(in the rows, 128 means zero)
Each row of numbers stands for one object and depends on some of the facts below. Use the named rows to name the rest.

Some objects and their rows:
[ 84 143  70 140 108 121 152 144  85 118 149 138 123 193 117  97 118 118
 173 142 139  95 184 166 150 117 120]: fumek
[102 125  80 159 102 117 157 144 112  79 165 161 147 214 129  74 150  79
  70 118 119 129 159 160 119 169 161]: diskar
[108 122  78 150 112 115 138 147  96 130 146 138 111 210 117 123 113 113
 179 162 159 104 176 162 141 114 111]: kesor
[110 115  63 160 115 106 121 146 148 141 166 128 101 219 153 144 109 114
 180 164 157  95 178 159 141 113 129]: bagrol
[ 97 156 112 157  91 118 130 137 113  85 175 163 136 176 111  68 150  84
  77 103 131 121 157 134 133 169 117]: dresir
[ 81 150  83 133 112 113 139 145  91 128 146 120 137 191 119 119 121 115
 187 145 163  89 184 177 128 122 136]: zibrir
[ 97 115  75 142 112 125 156 145  86 131 141 163 120 221 115  72 126 111
 104 144 140  98 179 179 137 117 154]: stilan
[ 89 158 133 136  92 117 123 142 106 118 166 165 139 180 131 128 140 112
 179 164 144  89 158 179 117 171 115]: flelak
[106 168 124 132 102 115 116 140  95 144 144 143 122 176 131 130 112 118
 183 153 164  90 173 170 123 126 115]: taskim
[117 137  92 131 105 124 136 162  86 104 168 142 140 203 133 102 117 103
  85 112 136 116 183 154 123 148 152]: zumen
[107 117 117 161 105 121 159 146 107 119 145 164 115 218 124 115 146  88
  89 164 143 113 150 175 112 137 142]: fleken
[ 77 153  86 160 104 101 145 126 133  77 173 118 145 184 112  92 132  86
  89 162 120 119 162 122 149 172 148]: kurus
[ 84 152  92 137 112 111 147 134  88 117 141 123 141 186 121 113 113 119
 189 160 157  92 184 170 131 115 138]: bulol
[112 135  88 136 107 124 147 152  84  94 165 150 137 217 127  94 117  97
 107 127 119 125 181 149 118 128 154]: fogu
[105 141  64 144 106 121 151 171  89 119 137 158 120 208 133 103 119 109
 159 134 136 107 185 169 132 116 152]: plaveluk
[108 121  60 168 110 122 141 159 137 142 170 134 104 203 136 147 119 106
 192 138  96 120 181 116 173 115 117]: pimuk
[105 130  67 165  96 118 114 137 143 100 172 168 122 203 128 117 140  85
  75 105 123 106 162 137 154 164 113]: skikle
[110 154 111 137 104 120 135 143  85 135 140 162 110 183 122  95 116 115
 161 141 162  91 173 163 136 115 109]: lako
[ 98 170 135 130 100 113 108 141  88 130 143 149 126 178 125 117 117 120
 187 146 166  91 171 171 128 131 104]: zodras
[110 119  73 148 117 107 135 158 144 129 176 112 131 220 151 149 106  96
 157 156 124 120 185 137 123 123 162]: giluk

Some facts about the objects:
λ: points at; ω: is of sort; ρ: belongs to class
bagrol λ [trasek,flilen,briki,klirul,botal,logim,fatol]
brikim λ [taskim,setal]
deku λ [logrol,dugagru,fleken,votubro,skesta]
domas λ [stilan,flimes,diskar,greklisin,sakeflok,nedros,skesta]
dreskir λ [bivol,groskepem,vofletres,tralogir]
fastim λ [pigor,klaplim,fegom,takur]
fekam λ [ninur,stakesur,gibi,drogu]
fetum λ [sodugre,skesta]
fider λ [flastis,gime,drefa,stofam,vopar,grelobro,stakesur,pliru]
flabril λ [bulol,treke,plustes,katrem,skidi,pibra]
gepe λ [gabru,lifler,zodras,drebono,tinur,drolim,skezapir,klenise]
giluk λ [feris,niflek,logim,skeses]
gipul λ [nedal,nedros]
gratrum λ [kuples,skeses]
kineban λ [bulol,driten,stotiru,briki,ragom,klimal]
kiruk λ [lifler,flodruk,grovas]
klefe λ [fustisus,fumek,lako,gibi]
klires λ [trefes,fogu]
labrok λ [skubrava,goskel,morek]
lunir λ [drebuse,tunok,lebrem,plever,bruvas]
mustun λ [bivol,terir,gikle,skeses]
napen λ [kloska,bopli]
nastase λ [dutrin,sakeflok,trefes,grabo,nedros]
peflun λ [flelak,zodras,kleklo,taskim]
pimuk λ [mibron,gudogrur,flodras,mugrim,trodrun]
pletek λ [klaras,kurus,vopar]
skikle λ [flumin,fopo,drolim,fotroben,peflabri]
sona λ [flelak,guflo,bopli,zibrir,gramos,tuklon]
sorok λ [plaveluk,trefes]
staflun λ [gabru,sakeflok,klimal,lako,zumen]
staluk λ [goskel,defal,flodras,stofam,rala]
stokla λ [pesir,takur,gikle,grukur]
studim λ [treke,ninur,zodras,pibra]
taflel λ [kezu,modoni]
tomon λ [flumin,muno,dresir,modoni,grabo,tribron,fuflom,drogu]
tregrik λ [drefa,drikibu,skezapir,skeses]
trostas λ [trostak,stotiru,defal,vigan,fekil]
tustiban λ [dugagru,vofletres]
vifes λ [klaplim,takur,vopar,pibra]
vika λ [zodras]
vipatra λ [vugrun,setos,flastis,bugrur,drebuse]
zure λ [skubrava,larakem,fimar,tinur,sakeflok]
ω a <- bagrol,bivol,bopli,bugrur,bulol,domas,drebuse,drikibu,driten,drolim,dudin,fastim,fatol,fegom,fekil,fetum,fimar,flabril,flastis,flimes,flodras,fopo,fuflom,fumek,gabru,gepe,gime,greklisin,grelobro,groskepem,grukur,katrem,kesor,kineban,kire,kiruk,klenise,klirul,kloska,kuples,labrok,lako,morek,napen,niflek,peflun,pigor,pimuk,plaveluk,skeses,sorok,staflun,staluk,stilan,stokla,taskim,terir,tomon,trefes,tregrik,treke,tribron,trodrun,tuklon,vipatra,vofletres,vopar,zibrir,zodras,zure
ω d <- botal,fotroben,gratrum,grovas,guflo,klaras,klefe,kleklo,larakem,logrol,modoni,plever,stedrol,tinur,vifes
ω c <- briki,brikim,drefa,fider,flilen,fogu,fustisus,gikle,giluk,gipul,klaplim,lebrem,lunir,muno,ragom,skezapir,takur,trasek,trostak,votubro,zumen
ω e <- bruvas,dreskir,fleken,flelak,flodruk,gibi,goskel,klimal,lifler,mibron,nedal,peflabri,setal,skesta,skidi,sodugre,sona,stakesur,stofam,stotiru,tralogir,tustiban
ω b <- defal,deku,diskar,drebono,dresir,drogu,dugagru,dutrin,fekam,feris,flumin,grabo,gramos,gudogrur,kezu,klires,kurus,logim,mugrim,mustun,nastase,nedros,ninur,pesir,pibra,pletek,pliru,plustes,rala,sakeflok,setos,skikle,skubrava,studim,stunal,taflel,trostas,tunok,vigan,vika,vugrun,vuklak
[bagrol,briki,domas,dresir,drikibu,drogu,drolim,dudin,dugagru,fegom,feris,fider,fleken,flelak,flimes,flumin,fuflom,goskel,gramos,grovas,gudogrur,guflo,klimal,kloska,lako,lebrem,logim,mibron,modoni,mugrim,napen,nastase,peflun,plever,pliru,rala,skikle,sodugre,takur,taskim,tribron,trostas,tustiban,vika,zodras,zure] ρ f
[bivol,bulol,deku,drebuse,drefa,dreskir,dutrin,fatol,fekam,fekil,flilen,fumek,fustisus,gepe,gibi,gipul,kineban,klaplim,klaras,kleklo,kurus,nedal,plustes,skubrava,stedrol,stilan,stofam,trefes,tunok,vugrun,zibrir] ρ j
[bopli,brikim,bugrur,defal,flabril,flastis,gabru,gime,grabo,kesor,kezu,kire,kuples,labrok,logrol,muno,mustun,pigor,ragom,skesta,skezapir,stunal,tregrik,treke,trostak,vigan,vopar,votubro] ρ i
[botal,bruvas,diskar,driten,fastim,fogu,fopo,giluk,greklisin,groskepem,grukur,kiruk,peflabri,pesir,pibra,plaveluk,pletek,sakeflok,setos,skeses,sona,sorok,staflun,staluk,stokla,taflel,trodrun,vifes,vofletres,vuklak,zumen] ρ g
[drebono,fetum,fimar,flodras,flodruk,fotroben,gikle,gratrum,grelobro,katrem,klefe,klenise,klires,klirul,larakem,lifler,lunir,morek,nedros,niflek,ninur,pimuk,setal,skidi,stakesur,stotiru,studim,terir,tinur,tomon,tralogir,trasek,tuklon,vipatra] ρ h

Which object is each row?
No name comes twice in this set of rows, the named rows included.
[ 90 139  72 161 100 107 129 132 140  78 171 145 148 199 135 115 142  84
  79 139 111 123 162 135 122 168 159] : vuklak
[ 91 158  73 154 111 116 168 138  93  87 142 117 120 190 116 102 112 114
 179 169 128 106 183 118 176 107 122] : drebuse
[ 98 156 109 166 101 108 147 134 109  78 150 152 125 184 118 107 122  93
 115 166 145 125 160 118 153 125 121] : plever
[109 122  71 144 111 121 159 171  87 135 141 164 125 216 133  93 123 106
 124 132 138 110 177 174 119 114 156] : greklisin
[ 98 131 110 163  95 113 108 135 144 102 173 140 127 177 135 132 146  82
 125  98 107 102 159 126 147 169 127] : studim
[113 121  92 150 111 124 153 161  90 133 141 171 102 217 131  86 116 110
  96 151 157 107 168 176 116 110 125] : flimes
[ 78 157  77 152  93 125 161 134  85  76 167 158 143 188 112  85 145 104
 173 164 113  90 168 155 132 167 121] : gibi
[116 120  91 166 105 117 128 139 140 110 173 168 115 202 130  92 157  81
  73  93  99 129 157 137 122 157 144] : klires
[112 115  77 161 106 121 130 147 138 124 173 125 101 208 132 151 111  89
 172 129  98 129 179 119 152 109 118] : lunir
[ 79 133  69 162 107 108 153 136 133  96 165 139 140 208 121 105 133  94
 120 150 134 102 176 149 152 130 148] : stedrol
[103 126  48 160 109 122 159 176 130 108 169 132 104 215 136 147 110 107
 184 143  99 120 184 118 188 110 121] : staluk
[109 119  51 159 110 124 142 162 139 148 168 161 100 216 133 139 114 112
 162 104 136  95 181 159 161 112 104] : zure

The same objects again, as new rows of numbers:
Named rows:
[144 148 118 167  76 182 181  89 104 130 118 154 154 123 147 130 161 151
 100 141 115  91 128 143 130 139  99 133 109 149 115 114 148  98  84]: sorok
[142  51 113 125 119 203 190 111 109 124 105 117 136 118  97 146 161 159
 120 153 124 127 132 120 114 132 133 145 128 124 156 145 146 133  91]: zodras
[147  96 113 106 123 176 137 138 108 163 110 154 166 108 119 159 109 171
 120  98 109 113 131 135 103 125 134 168 124 153 110 131 110 128  90]: takur
[146 110 118 122 108 176 149 113 108 153 103 145 145 111 119 131 151 156
 110 120 138 136 132 135 100 132 122 150 126 142 134 123 131 136 124]: flumin
[146 112 125 126 118 184 153 105 119 137 112 148 155 110 127 155 132 148
 112 121 127 123 129 133 114 135 139 130 117 135 138 123 137 134 114]: flastis
[145 127 134 133 129 194 157 116 125 130 110 152 155 107 133 147 136 147
 106 134 118 132 129 142 111 127 134 139 128 133 145 119 139 139 123]: terir
[149 146 118 157 109 194 180 129 116 136 123 160 163 118 135 134 141 149
 117 138  87 109 126 153 101 121 108 172 133 166 110 126 134 113  64]: lunir
[146 110 126 129 115 185 157 104 121 136 112 146 154 111 126 154 138 148
 112 124 130 126 129 133 114 134 141 129 117 133 140 123 135 135 116]: kesor
[143  89 134 137  95 184 160 120 124 156 106 150 174 117 122 158 145 163
 104 134 135 115 131 144 100 128 127 141 126 140 127 135 120 125 100]: zumen
[146 110 122 131 109 177 159 107 115 149 103 157 147 111 128 138 155 142
 102 132 140 129 131 137  97 131 111 155 126 143 135 122 126 138 128]: dutrin
[145  96 120 121 102 183 155 109 110 139 106 142 149 108 124 148 144 167
 108 114 122 129 131 132 122 132 133 139 119 135 141 119 133 134 115]: lako
[147 159 117 157 114 194 183 108 109 120 121 157 148 115 144 129 143 140
 111 140  91 105 127 144 120 131 106 154 121 152 123 115 149 112  82]: tomon
[147 164 116 152 125 195 175 114 107 121 124 157 149 115 142 128 134 139
 114 140  90 104 127 145 119 129 111 153 123 151 118 116 149 112  83]: vipatra
[141 133 123 145 106 187 137 119 111 152 109 140 165 123 125 149 137 142
  94 148 148 116 130 130 112 134 127 145 112 140 138 134 149 139 121]: peflabri
[147 124 123 131 118 175 153 107 118 151 109 152 150 113 124 137 145 135
 112 127 143 130 130 135  94 135 125 141 123 143 131 126 133 136 122]: defal
[141 107 133 134 107 184 153 103 117 141 106 147 159 115 129 154 141 155
  99 136 140 112 132 136 118 137 129 120 116 126 138 124 135 125 119]: greklisin
[145  98 118 120 107 185 151 112 109 139 107 141 150 109 122 148 141 167
 110 115 121 129 131 132 121 131 137 139 121 134 140 119 134 135 116]: kloska
[143 152 126 132 113 186 162 106 127 119 104 144 151 109 137 147 125 138
 100 143 112 121 129 122 112 130 123 151 124 137 152 125 134 145 134]: larakem
[144 141 125 142 124 191 145 125 117 141 109 152 157 113 131 150 129 136
  97 141 123 129 128 130 107 129 123 173 114 152 147 131 147 150 117]: stakesur
[142 117 132 147  88 172 164  95 117 153 101 155 154 117 131 136 165 146
  95 139 156 118 131 138 100 140 104 137 116 141 133 126 132 123 126]: sakeflok

Which object is each row?
No name comes twice in this set of rows, the named rows included.
[145 109 120 126 125 179 155 112 114 149 105 154 147 111 124 139 145 141
 107 135 140 127 131 136  96 130 115 155 129 140 131 127 127 138 124] : plustes
[143  89 134 139  90 181 162 118 124 156 105 152 174 117 124 159 147 164
 102 132 136 115 130 143 100 129 124 142 123 144 128 134 120 124 101] : fogu
[143 143 113 121 116 182 148 109 116 127 108 142 150 112 132 148 117 142
 102 135 118 112 131 120 117 129 126 147 125 132 138 124 128 144 135] : klaras
[149 187 100 161 107 195 148 125  97 136 130 145 157 128 136 115 141 136
 106 148 105 113 128 145 123 123 114 162 126 159 109 117 163 129  92] : dreskir
[144 111 134 133 126 194 168 113 125 129 106 152 151 107 130 152 140 146
 105 137 119 130 129 135 110 130 129 145 124 135 151 125 137 138 115] : klenise
[149 136 105 156  63 180 183  91  98 127 117 150 145 116 142 125 167 165
 106 117  98 108 127 140 134 135 101 151 111 158 123 106 144 107  80] : domas
[149 150 103 142 103 191 161 114  95 130 124 139 148 119 130 118 145 159
 120 126  98 112 130 144 130 128 124 138 128 145 113 111 150 113  88] : bagrol
[146 116 124 127 121 192 148 115 116 135 112 148 155 111 129 146 139 154
 107 129 125 129 131 142 117 125 137 132 130 129 134 115 135 140 125] : bivol
[145  98 122 126 125 187 164 107 118 134 111 142 150 112 121 156 135 145
 116 129 128 121 130 127 111 136 137 135 117 132 140 131 138 133 106] : treke
[144 157 114 154 112 188 163 108  99 134 125 149 156 124 138 127 136 147
 111 144 112  88 130 144 127 135 115 128 119 141 104 119 148  99  84] : staluk
[142 125 128 132 123 175 144 112 112 159 106 151 156 117 125 137 138 142
 105 140 154 115 133 138  96 136 120 131 123 134 124 129 131 125 127] : pesir

Now the same objects, written a new way:
Named rows:
[198  94 139 128 137 112 156 154 143 159 166 143 139 135 140 104 120 116
  98 157 140 183 164 127 126 126 153 120  95 108 127 107 101 159 171]: fogu
[192  83 128 128 149 114 131 151  99 126 145 144 123 153  87 128  87 111
 100 173 132 169 148 131 124 125 119 103  95  83 118 106 116 150 124]: fleken
[182  70 119 135 142 105 144 161 106 109 148 165 108 140  93 129  65  95
  86 159 153 172 154 138 120 126 109 121  95  99 122 146 117 165 133]: gibi
[193 107 129 122 153 116 140 159  96 128 141 143 122 163  53 159 103 103
  84 140 124 134 154 136 125 112  94 105 109  71 119 113 122 163 119]: niflek
[200  92 127 124 156 118 136 144 111 135 140 139 130 164  85 144  97 107
  94 161 136 155 150 132 128 126 118 117 101  86 118 118 118 167 133]: flodruk
[127 112 124 160  99  91 121 142  92 165 162 103 117  90  48 162  62 153
 139 146 118 159 172 117 171 180 123  75  97  90 164 132  80 174 104]: domas
[176  92 103 115 121 119 151 162  68 118 174 171 125 160  56 154 120 125
  92 125 121 152 166 141 114  97 108  73 124  88 113  95 105 148 119]: logim
[169  92 103 119 120 112 141 150  66 117 181 177 129 165  65 156 117 120
  96 145 119 158 162 126 109 109 111  84 134  89 124 100 105 142 122]: mugrim
[130 109 112 152 103  98 146 161  91 157 209 142 145 141  64 167 125 110
 100 136 132 153 158 123 115 138 130 106 134  95 150  97  86 159 140]: sakeflok
[140 106 124 135 116 104 120 138  87 141 162 110 115  99  47 166  76 152
 132 146 116 160 176 123 170 160 121  85  91  96 155 144  98 176  99]: zure
[104 109 100 170  63  86 134 139  77 181 197 118 133  92  53 174  78 169
 150 128 119 170 181 113 164 187 141  59 126 108 174 118  52 175 120]: nastase
[157 104 100  82 125  98 125 121  95 116 195 196 135 162  82 169 140 108
  65 163 121 161 169 120 102 104 133 122 141  95 138 140 139 141 110]: pibra
[200 136  90  67 112 124 161 146  98 141 136 150 102 112  46 193 128 171
  68  47 112 116 201 185 172  87 110  26 101  82  92 124 113 190  96]: mustun
[169 112 131 122 146 104 132 164 108 129 165 142 124 145  61 149 113  92
  75 153 130 141 151 133 117 111 111 119 104  71 131 113 130 154 114]: groskepem
[181  98  93 124 114 127 114 143 125 127 141 158 170 175  80 178 107 116
 101 156 151 142 166 140 122 110 121 108 116  84 107 102 100 149 160]: logrol
[174  77  93 119 109 129 114 155 107 110 143 164 157 159  69 155 103 125
 108 168 149 169 167 140 112  99 122 100 103  86 109  97 100 133 142]: plever
[188  82 128 131 147 115 131 151  99 128 147 139 124 151  86 129  87 114
 104 173 132 170 148 129 127 128 120 103  94  85 120 109 114 155 126]: klimal
[137  88 124 183 113  87 142 177  93 138 166 144 115 124  61 145  48  91
 112 148 146 161 152 117 122 157  95 112 114  93 153 131  87 167 134]: trefes
[152 108 109 126 116 102 145 157  93 138 200 164 140 154  68 164 134 103
  79 136 130 150 161 131 106 113 125 107 132  89 135 100 107 152 130]: diskar
[168  89 103 118 122 116 143 152  67 116 185 174 131 166  64 158 117 121
  97 146 119 161 163 126 108 107 113  85 133  92 124 100 106 145 124]: gramos

Which object is each row?
No name comes twice in this set of rows, the named rows included.
[207 123 131  97 156 130 164 201 107 125 136 126 100 122  36 147 129 110
  53  80 128 116 165 188 135  64  94  74  69  61  89  94 132 173 101] : skeses
[200  95 127 124 152 112 134 141 114 139 137 142 128 161  87 144  94 108
  91 162 135 157 150 132 128 128 120 115 104  83 120 119 118 165 132] : stotiru
[168 116 131 122 144 103 134 163 110 134 163 141 122 139  58 150 110  95
  74 148 129 140 155 135 121 114 110 115 102  70 131 115 128 154 113] : vofletres
[128 122 127 132 115  96 122 141 111 155 177 103 120  91  50 172  96 137
 110 137 124 152 176 129 167 158 133 108  90  94 161 150 105 182 104] : staflun
[159 106 116 104 127 107 118 131  91 125 150 132 104 108  51 162  87 152
 110 146 112 158 180 130 163 137 117  83  91  89 140 151 118 165  85] : napen
[169 121 111  75 138 104 100  87 109 117 147 156 117 137  72 193  96 144
  92 164 110 142 185 115 168 142 121 112 114  93 142 190 147 170  90] : flabril
[185 114 126 124 152 112 128 142 100 126 151 144 129 169  64 170  99 102
  91 155 120 127 154 124 135 128  98 113 116  76 124 121 123 163 127] : bopli
[159 139 101  62 107  59  97  92 138 148 129 187 105  98  87 162  89 133
  52 171 115 157 182 120 139 127 136  94 118  64 154 185 164 140  53] : fastim
[235  94 135 106 160 137 161 143 129 138 143 145 134 164 136 125 120 129
 100 141 130 159 171 138 146 113 133 108  95 110  98 112 105 173 179] : skezapir
[227  85 133 115 150 122 159 143 129 147 140 155 135 160 136 113 114 126
 103 155 132 178 168 128 130 119 139 112 103 108 113 114 102 163 170] : trasek
[172  78  92 121 106 126 112 155 106 114 143 163 158 155  74 155 102 127
 110 165 149 169 170 139 115 103 124  96 104  85 113 100  99 135 140] : modoni

